Below are the code and all the weights of a small trained network. Each question names an input and a class and asks about switching units off, where a switched-off unit gives its printed mean instead of its output.

import numpy as np


def w(rows, s, z=0):
    codes = np.array(rows[::2]) - 128.0
    scale = np.full(codes.shape[1], s)
    scale[-1] = z or s
    return codes * scale


def f(y):
    return np.maximum(y, 0)


def log_softmax(a):
    a = a - a.max(-1, keepdims=True)
    return a - np.log(np.exp(a).sum(-1, keepdims=True))


def net(x, mask):
    res = np.array(x, float).reshape(1, 7) / 4 @ E
    y = f(res @ A[0][:, :-1].T + A[0][:, -1])
    res = res + np.where(mask, y, B[0][:, -1]) @ B[0][:, :-1]
    return log_softmax(res[-1] @ U[:, :-1].T + U[:, -1])


A, B = {}, {}
E = w([
[103,187,139,117,213],'x0',
[144,64,71,121,120],'x1',
[36,39,181,140,99],'x2',
[166,134,212,87,10],'x3',
[121,166,182,192,83],'x4',
[98,101,16,117,131],'x5',
[182,139,170,255,160],'x6',
],0.0089)
A[0] = w([
[227,145,192,73,127,105],'n1',
[64,99,136,171,107,95],'n2',
[105,61,100,89,192,85],'n3',
[109,100,152,84,94,89],'n4',
[112,77,94,94,152,178],'n5',
[167,91,125,86,60,184],'n6',
[193,129,134,199,168,227],'n7',
[67,142,139,84,150,88],'n8',
[169,191,114,160,119,201],'n9',
[42,86,103,133,139,94],'n10',
[99,190,193,69,102,112],'n11',
[253,111,54,136,89,178],'n12',
[85,148,86,91,138,86],'n13',
[66,135,116,237,121,253],'n14',
[231,183,112,154,135,204],'n15',
[125,145,144,109,203,95],'n16',
[163,167,71,116,92,165],'n17',
],0.013,0.0051)
B[0] = w([
[172,132,115,25,64,241],'n1',
[49,57,176,75,162,180],'n2',
[152,197,56,80,158,215],'n3',
[55,93,152,108,161,194],'n4',
[153,177,49,127,164,219],'n5',
[80,65,111,110,63,244],'n6',
[224,154,177,148,182,248],'n7',
[111,82,112,169,193,187],'n8',
[224,139,128,116,121,221],'n9',
[23,150,95,44,192,203],'n10',
[167,108,167,104,195,238],'n11',
[170,34,127,254,72,248],'n12',
[122,117,41,99,114,196],'n13',
[186,29,238,98,156,249],'n14',
[207,131,131,93,109,254],'n15',
[154,207,82,76,154,188],'n16',
[131,61,135,131,113,203],'n17',
],0.0072,0.0093)
U = w([
[181,45,165,238,205,253],'0',
[60,55,231,46,86,152],'1',
[222,238,141,77,128,47],'2',
[145,50,60,203,57,157],'3',
[56,187,123,254,128,13],'4',
[42,169,12,79,232,130],'5',
],0.0073,0.0041)

Each question gives the input, the list of numbers given to net, and the class t.
The units are the neurons (one row each of A and B). Each row of codes is followed by its name. A weight is (code - 128) times the scale printed after its matrix; where a second scale follows, it is the last column's (A, B and U).
mask holds one flag per neuron, in row order. A switched-off neuron (its flag False) gives its mean, the last column of its row in B, instead of its output. The means were averaged over made-up inputs and are rounded, as every weight is.
A unit's drop is (log p(t) with every unit on - log p(t) with that unit switched off) / (log p(t) with every unit on - log p(t) with every unit switched off).
The circuit of an input: a set's keep is (log p(t) with only the set's units on - log p(t) with every unit switched off) / (log p(t) with every unit on - log p(t) with every unit switched off). Starting from the 12 units with the biggest drops (on a tie, the unit counted first), units are removed one at a time, each time the one whose removal leaves the highest keep (on an exact tie, the one counted first), for as long as the keep stays at least 0.8.
units of the circuit, in order: the units of the circuit, biggest drop first
unit that matters most: the unit with the biggest drop
top k neurons: the k neurons with the biggest drops, biggest first
drop of u: that unit's drop, to one decimal
input [-6,-4,1,4,-6,7,-2], class 3: units of the circuit, in order -> (n12; n14)
input [-6,-3,-7,-3,-6,3,-7], class 3: units of the circuit, in order -> (n12)
input [7,3,7,4,4,0,-7], class 5: units of the circuit, in order -> (n14; n10; n12)
input [-1,4,4,4,-3,-7,7], class 1: units of the circuit, in order -> (n1; n12)
input [5,-3,-2,-5,4,-6,8], class 2: top 4 neurons -> (n16; n12; n15; n9)
input [-7,0,5,-6,-2,0,1], class 5: units of the circuit, in order -> (n10; n12)
input [4,-8,2,-1,-5,-6,7], class 2: units of the circuit, in order -> (n16; n12)
input [1,-2,-5,-2,2,5,-3], class 3: units of the circuit, in order -> (n10; n17; n12; n11)
input [0,1,-8,3,4,3,3], class 0: top 3 neurons -> (n12; n7; n17)
input [0,3,1,6,-8,1,7], class 3: top 2 neurons -> (n14; n11)
input [-5,-4,-6,-8,-6,8,5], class 0: top 2 neurons -> (n12; n7)
input [-4,-6,-8,-6,-3,-4,7], class 2: top 3 neurons -> (n15; n16; n9)
input [4,1,7,-1,4,5,2], class 1: top 2 neurons -> (n14; n2)
input [-4,-4,-7,-6,-2,-7,6], class 2: unit that matters most -> n15
input [-3,7,-6,-3,-8,5,-4], class 3: top 2 neurons -> (n12; n17)
input [-1,4,-1,-3,-1,-5,-4], class 5: top 2 neurons -> (n14; n12)
input [0,-5,1,7,2,-5,8], class 2: drop of n1 -> 0.3
input [-8,3,1,-3,1,8,-5], class 5: drop of n5 -> 0.1
input [-3,-3,-3,3,-6,4,-8], class 5: drop of n14 -> 0.3
input [3,-2,-6,2,-8,7,-2], class 3: units of the circuit, in order -> (n12)
input [1,4,2,6,-7,6,0], class 5: drop of n5 -> 0.5
